Below are the code and all the weights of a small trained network. Each question names an input and a target symbol and asks about switching units off, where a switched-off unit gives its printed mean instead of its output.

import numpy as np


def w(rows, s, z=0):
    codes = np.array(rows[::2]) - 128.0
    scale = np.full(codes.shape[1], s)
    scale[-1] = z or s
    return codes * scale


def f(y):
    return np.maximum(y, 0)


def softmax(a):
    e = np.exp(a - a.max(-1, keepdims=True))
    return e / e.sum(-1, keepdims=True)


def log_softmax(a):
    a = a - a.max(-1, keepdims=True)
    return a - np.log(np.exp(a).sum(-1, keepdims=True))


def net(x, mask):
    ids = ['ΓΔΘΛΞΠαεζημσφψω'.index(c) for c in x.split()]
    T = len(ids)
    res = E[ids] + P[:T]
    r = res
    for j in range(2):
        rows = slice(3 * j, 3 * j + 3)
        q, k, v = (r @ M[0][rows].T for M in (Q, K, V))
        z = softmax(np.where(np.tri(T) > 0, q @ k.T / 3**0.5, -1e9)) @ v
        o = O[0][rows]
        res = res + np.where(mask[j], z, o[:, -1]) @ o[:, :-1]
    y = f(res @ A[0][:, :-1].T + A[0][:, -1])
    res = res + np.where(mask[2:6], y, B[0][:, -1]) @ B[0][:, :-1]
    return log_softmax(res[-1] @ U[:, :-1].T + U[:, -1])


Q, K, V, O, A, B = {}, {}, {}, {}, {}, {}
E = w([
[131,137,128],'Γ',
[53,90,71],'Δ',
[64,61,18],'Θ',
[140,153,165],'Λ',
[137,121,112],'Ξ',
[138,147,149],'Π',
[94,119,107],'α',
[88,139,138],'ε',
[203,211,254],'ζ',
[200,172,191],'η',
[159,199,236],'μ',
[35,105,93],'σ',
[205,147,152],'φ',
[166,147,153],'ψ',
[150,145,149],'ω',
],0.009)
P = w([
[95,99,162],'0',
[155,92,143],'1',
[110,163,116],'2',
[200,91,122],'3',
[124,197,84],'4',
[248,96,96],'5',
[112,247,63],'6',
[175,72,150],'7',
[20,187,146],'8',
[143,6,208],'9',
[6,194,206],'10',
],0.017)
Q[0] = w([
[38,109,211],'h0',
[88,253,82],'h0',
[109,91,138],'h0',
[160,153,78],'h1',
[155,135,120],'h1',
[147,81,140],'h1',
],0.036)
K[0] = w([
[31,71,252],'h0',
[240,4,124],'h0',
[106,169,138],'h0',
[173,154,63],'h1',
[158,136,123],'h1',
[158,65,134],'h1',
],0.028)
V[0] = w([
[91,157,156],'h0',
[248,40,39],'h0',
[25,66,15],'h0',
[107,227,74],'h1',
[74,156,114],'h1',
[148,217,173],'h1',
],0.014)
O[0] = w([
[149,131,96,89],'h0',
[58,115,223,248],'h0',
[16,249,106,123],'h0',
[171,169,42,163],'h1',
[203,135,123,189],'h1',
[105,88,58,165],'h1',
],0.016,0.0015)
A[0] = w([
[49,59,231,170],'n0',
[151,6,191,48],'n1',
[75,105,177,254],'n2',
[204,176,2,188],'n3',
],0.011,0.0049)
B[0] = w([
[195,134,251,203],'n0',
[14,130,77,253],'n1',
[170,61,81,203],'n2',
[243,142,161,186],'n3',
],0.015,0.016)
U = w([
[126,136,93,90],'Γ',
[42,254,37,138],'Δ',
[48,218,192,81],'Θ',
[130,141,73,182],'Λ',
[178,80,183,162],'Ξ',
[118,144,83,186],'Π',
[121,174,80,205],'α',
[228,183,94,92],'ε',
[101,111,38,107],'ζ',
[26,141,102,37],'η',
[191,97,52,90],'μ',
[155,239,61,198],'σ',
[68,72,159,3],'φ',
[80,123,110,137],'ψ',
[95,135,97,167],'ω',
],0.0065,0.0067)

Each question gives the input, a string of symbols that net reads in full, and the target symbol t.
The units are the heads (3 rows each of Q, K, V and O) and the neurons (one row each of A and B). Each row of codes is followed by its name. A weight is (code - 128) times the scale printed after its matrix; where a second scale follows, it is the last column's (O, A, B and U).
mask holds one flag per unit, heads first, then neurons. A switched-off unit (its flag False) gives its mean, the last column of its rows in O or B, instead of its output. The means were averaged over made-up inputs and are rounded, as every weight is.
A unit's drop is (log p(t) with every unit on - log p(t) with that unit switched off) / (log p(t) with every unit on - log p(t) with every unit switched off).
The circuit of an input: a set's keep is (log p(t) with only the set's units on - log p(t) with every unit switched off) / (log p(t) with every unit on - log p(t) with every unit switched off). Starting from all 6 units, units are removed one at a time, each time the one whose removal leaves the highest keep (on an exact tie, the one counted first), for as long as the keep stays at least 0.8.
circuit, biggest first: the units of the circuit, biggest drop first
most important unit: the unit with the biggest drop
top k neurons: the k neurons with the biggest drops, biggest first
which heads matter: for each layer, one digit per head in row order, 1 if its drop is at least 0.15 and else 0, layers parted by /
input η Λ Δ Θ Ξ, target Θ: circuit, biggest first	(h0)
input Δ Θ ε Ξ Θ Δ Ξ Θ, target Ξ: which heads matter	01
input Ξ α φ Δ Θ Θ Θ Δ Θ μ, target Θ: circuit, biggest first	(h1; h0; n0)
input Θ μ Ξ ψ Δ ω Δ Θ φ, target Θ: top 3 neurons	(n0; n3; n1)
input Ξ α Ξ Θ Θ η Ξ ζ ε Θ, target ε: circuit, biggest first	(h0; n3)
input Ξ η μ ε ε, target ε: circuit, biggest first	(h1; n3)
input Ξ Θ α Δ Ξ α Ξ Ξ μ Ξ, target μ: circuit, biggest first	(h0; h1; n3; n1)
input Ξ Θ φ Θ Ξ Ξ ζ, target Ξ: which heads matter	10
input Π Ξ Ξ Δ, target Ξ: circuit, biggest first	(h1; n0)
input μ Ξ ζ ε, target ζ: circuit, biggest first	(n1; h0)
input ζ Ξ Ξ μ Δ, target μ: circuit, biggest first	(h1; h0; n3; n1)
input Δ σ Γ, target σ: top 3 neurons	(n1; n3; n0)
input Ξ Δ ζ Ξ, target ζ: circuit, biggest first	(h0; n1)
input Δ ζ σ, target ζ: most important unit	n1
input α φ Π ε μ ζ Ξ Γ ζ Θ, target ζ: circuit, biggest first	(h1; h0; n1)
input Θ Θ Δ σ, target Δ: top 2 neurons	(n0; n3)
input ε Ξ Ξ, target Ξ: which heads matter	10
input μ Θ Θ Ξ σ Ξ, target σ: top 2 neurons	(n1; n3)
input Ξ ω Θ ζ ζ, target ζ: which heads matter	11
input ω Δ ψ Δ σ μ Δ Ξ, target Δ: most important unit	h0
